Below are the code and all the weights of a small trained network. Each question names an input and a class and asks about switching units off, where a switched-off unit gives its printed mean instead of its output.

import numpy as np


def w(rows, s, z=0):
    codes = np.array(rows[::2]) - 128.0
    scale = np.full(codes.shape[1], s)
    scale[-1] = z or s
    return codes * scale


def f(y):
    return y / 2 * (1 + np.tanh(0.7978845608 * (y + 0.044715 * y**3)))


def log_softmax(a):
    a = a - a.max(-1, keepdims=True)
    return a - np.log(np.exp(a).sum(-1, keepdims=True))


def net(x, mask):
    res = np.array(x, float).reshape(1, 3) / 4 @ E
    y = f(res @ A[0][:, :-1].T + A[0][:, -1])
    res = res + np.where(mask, y, B[0][:, -1]) @ B[0][:, :-1]
    return log_softmax(res[-1] @ U[:, :-1].T + U[:, -1])


A, B = {}, {}
E = w([
[125,223,24,87,158,59,106,95,128],'x0',
[201,94,102,92,186,150,78,169,142],'x1',
[77,109,2,167,132,222,76,118,85],'x2',
],0.013)
A[0] = w([
[51,159,151,178,68,63,228,72,151,204],'N1',
[144,17,226,151,165,140,61,211,137,232],'N2',
[89,248,122,76,153,78,67,164,149,212],'N3',
[39,101,79,195,129,130,58,111,81,253],'N4',
[126,112,160,202,71,185,103,194,106,175],'N5',
[85,133,210,84,49,58,139,77,137,193],'N6',
[107,27,88,142,254,165,5,95,152,123],'N7',
[65,136,117,212,37,172,94,27,125,169],'N8',
[94,23,176,206,85,155,152,161,68,240],'N9',
[235,178,142,80,141,104,100,196,136,202],'N10',
],0.0081,0.0041)
B[0] = w([
[227,198,2,124,57,96,21,112,118,232],'N1',
[143,162,196,68,117,224,166,193,108,245],'N2',
[162,145,115,153,204,81,182,59,168,217],'N3',
[145,216,101,174,124,45,79,141,57,240],'N4',
[164,89,196,85,64,125,71,163,107,204],'N5',
[244,140,92,119,57,187,153,190,152,212],'N6',
[185,121,78,201,52,201,141,163,159,225],'N7',
[107,152,181,121,94,80,32,74,62,221],'N8',
[135,156,187,80,46,95,94,198,123,251],'N9',
[121,93,108,29,154,155,185,37,169,203],'N10',
],0.008,0.013)
U = w([
[169,111,85,178,90,134,101,189,155,151],'0',
[152,152,7,198,131,118,153,119,157,223],'1',
[105,87,129,118,150,155,208,166,137,200],'2',
[141,52,92,114,225,102,137,85,167,43],'3',
[75,127,143,155,106,85,75,133,71,9],'4',
[80,163,81,192,168,81,89,63,88,71],'5',
],0.012,0.0013)

Each question gives the input, the list of numbers given to net, and the class t.
The units are the neurons (one row each of A and B). Each row of codes is followed by its name. A weight is (code - 128) times the scale printed after its matrix; where a second scale follows, it is the last column's (A, B and U).
mask holds one flag per neuron, in row order. A switched-off neuron (its flag False) gives its mean, the last column of its row in B, instead of its output. The means were averaged over made-up inputs and are rounded, as every weight is.
A unit's drop is (log p(t) with every unit on - log p(t) with that unit switched off) / (log p(t) with every unit on - log p(t) with every unit switched off).
The circuit of an input: a set's keep is (log p(t) with only the set's units on - log p(t) with every unit switched off) / (log p(t) with every unit on - log p(t) with every unit switched off). Starting from all 10 units, units are removed one at a time, each time the one whose removal leaves the highest keep (on an exact tie, the one counted first), for as long as the keep stays at least 0.8.
units of the circuit, in order: the units of the circuit, biggest drop first
top k neurons: the k neurons with the biggest drops, biggest first
drop when u is switched off: that unit's drop, to one decimal
input [-4,1,-1], class 2: units of the circuit, in order -> (N1, N4)
input [0,-6,7], class 4: units of the circuit, in order -> (N8)
input [-4,0,3], class 4: units of the circuit, in order -> (N6, N1)
input [-1,0,7], class 4: top 3 neurons -> (N8, N6, N4)
input [0,-7,2], class 4: top 2 neurons -> (N8, N3)
input [0,-4,8], class 4: top 2 neurons -> (N3, N8)
input [1,5,8], class 1: top 3 neurons -> (N9, N7, N2)
input [6,-8,1], class 5: top 2 neurons -> (N8, N7)
input [-3,3,0], class 2: drop when N1 is switched off -> 0.4
input [2,-2,-5], class 1: drop when N9 is switched off -> 0.1
input [-2,3,-1], class 2: drop when N1 is switched off -> 0.2
